Here is a tiny trained network, its code and every weight. The questions are about switching its units off for an input and a target symbol, where a switched-off unit gives its printed mean instead of its output.

import numpy as np


def w(rows, s, z=0):
    codes = np.array(rows[::2]) - 128.0
    scale = np.full(codes.shape[1], s)
    scale[-1] = z or s
    return codes * scale


def norm(h):
    return h / np.sqrt((h * h).mean(-1, keepdims=True) + 1e-5)


def f(y):
    return y / 2 * (1 + np.tanh(0.7978845608 * (y + 0.044715 * y**3)))


def softmax(a):
    e = np.exp(a - a.max(-1, keepdims=True))
    return e / e.sum(-1, keepdims=True)


def log_softmax(a):
    a = a - a.max(-1, keepdims=True)
    return a - np.log(np.exp(a).sum(-1, keepdims=True))


def net(x, mask):
    ids = ['ΓΠΣαβδηθμξτ'.index(c) for c in x.split()]
    T = len(ids)
    res = E[ids] + P[:T]
    r = norm(res)
    for j in range(2):
        rows = slice(3 * j, 3 * j + 3)
        q, k, v = (r @ M[0][rows].T for M in (Q, K, V))
        z = softmax(np.where(np.tri(T) > 0, q @ k.T / 3**0.5, -1e9)) @ v
        o = O[0][rows]
        res = res + np.where(mask[j], z, o[:, -1]) @ o[:, :-1]
    y = f(norm(res) @ A[0][:, :-1].T + A[0][:, -1])
    res = res + np.where(mask[2:10], y, B[0][:, -1]) @ B[0][:, :-1]
    return log_softmax(norm(res)[-1] @ U[:, :-1].T + U[:, -1])


Q, K, V, O, A, B = {}, {}, {}, {}, {}, {}
E = w([
[137,139,122],'Γ',
[114,117,120],'Π',
[160,111,109],'Σ',
[164,138,136],'α',
[105,188,253],'β',
[108,109,128],'δ',
[89,97,128],'η',
[110,111,127],'θ',
[136,112,94],'μ',
[136,123,114],'ξ',
[171,147,130],'τ',
],0.019)
P = w([
[124,114,149],'0',
[56,249,70],'1',
[138,141,131],'2',
[131,106,114],'3',
[116,204,108],'4',
[132,138,133],'5',
[132,102,115],'6',
[121,186,121],'7',
[127,145,157],'8',
],0.018)
Q[0] = w([
[91,231,221],'H1',
[56,146,198],'H1',
[100,224,194],'H1',
[121,64,214],'H2',
[73,246,102],'H2',
[182,42,99],'H2',
],0.012)
K[0] = w([
[137,196,96],'H1',
[95,166,89],'H1',
[111,206,112],'H1',
[87,94,171],'H2',
[106,223,5],'H2',
[187,53,190],'H2',
],0.016)
V[0] = w([
[92,137,90],'H1',
[154,193,100],'H1',
[95,152,130],'H1',
[238,231,107],'H2',
[249,88,172],'H2',
[130,136,224],'H2',
],0.012)
O[0] = w([
[125,132,151,166],'H1',
[206,218,189,182],'H1',
[201,35,170,162],'H1',
[102,82,12,215],'H2',
[154,108,37,2],'H2',
[255,102,157,93],'H2',
],0.0071,0.0037)
A[0] = w([
[61,49,43,184],'N1',
[198,66,211,124],'N2',
[2,90,149,139],'N3',
[219,211,124,137],'N4',
[193,86,39,149],'N5',
[234,174,107,53],'N6',
[240,125,56,84],'N7',
[33,244,160,253],'N8',
],0.0076,0.006)
B[0] = w([
[98,154,140,171],'N1',
[155,118,194,141],'N2',
[115,212,120,145],'N3',
[110,43,112,154],'N4',
[95,149,204,162],'N5',
[67,84,92,123],'N6',
[62,142,119,140],'N7',
[254,143,88,255],'N8',
],0.0091,0.0099)
U = w([
[180,132,70,170],'Γ',
[131,237,111,105],'Π',
[113,81,170,177],'Σ',
[137,8,110,118],'α',
[110,134,170,67],'β',
[127,90,170,142],'δ',
[112,99,160,104],'η',
[125,95,171,134],'θ',
[19,162,185,162],'μ',
[101,117,96,254],'ξ',
[132,73,95,66],'τ',
],0.015,0.0043)

Each question gives the input, a string of symbols that net reads in full, and the target symbol t.
The units are the heads (3 rows each of Q, K, V and O) and the neurons (one row each of A and B). Each row of codes is followed by its name. A weight is (code - 128) times the scale printed after its matrix; where a second scale follows, it is the last column's (O, A, B and U).
mask holds one flag per unit, heads first, then neurons. A switched-off unit (its flag False) gives its mean, the last column of its rows in O or B, instead of its output. The means were averaged over made-up inputs and are rounded, as every weight is.
A unit's drop is (log p(t) with every unit on - log p(t) with that unit switched off) / (log p(t) with every unit on - log p(t) with every unit switched off).
The circuit of an input: a set's keep is (log p(t) with only the set's units on - log p(t) with every unit switched off) / (log p(t) with every unit on - log p(t) with every unit switched off). Starting from all 10 units, units are removed one at a time, each time the one whose removal leaves the highest keep (on an exact tie, the one counted first), for as long as the keep stays at least 0.8.
units of the circuit, in order: the units of the circuit, biggest drop first
top k neurons: the k neurons with the biggest drops, biggest first
which heads matter: for each layer, one digit per head in row order, 1 if its drop is at least 0.15 and else 0, layers parted by /
drop of u: that unit's drop, to one decimal
input Γ Γ ξ θ ξ α, target α: top 2 neurons -> [N4 N8]
input Γ τ Π ξ, target α: top 2 neurons -> [N8 N5]
input μ Γ δ ξ, target Π: units of the circuit, in order -> [H1 H2 N3]
input ξ η θ ξ ξ Π Σ, target μ: top 2 neurons -> [N8 N5]
input ξ μ ξ ξ, target μ: units of the circuit, in order -> [N8 H1 N5 H2]
input Σ ξ Γ ξ Γ ξ μ, target ξ: units of the circuit, in order -> [N8 H1]
input θ α Γ Γ θ, target Γ: top 3 neurons -> [N8 N5 N1]
input δ Γ Π, target Π: units of the circuit, in order -> [H2 N8 N3]
input Γ ξ Π, target Π: units of the circuit, in order -> [N3]
input Γ α δ τ, target α: which heads matter -> 01
input θ ξ τ, target α: which heads matter -> 11
input ξ ξ ξ Γ Γ ξ θ, target μ: which heads matter -> 10
input Π Γ μ, target μ: which heads matter -> 10
input ξ θ μ Γ ξ Γ η, target μ: units of the circuit, in order -> [N8 N3]
input ξ ξ μ, target μ: top 3 neurons -> [N8 N5 N1]
input ξ Γ δ Γ Γ ξ Γ, target μ: drop of N8 -> 0.7
input ξ ξ Π Π, target μ: drop of N4 -> 0.0
input ξ β ξ δ ξ ξ, target ξ: drop of H2 -> 0.5
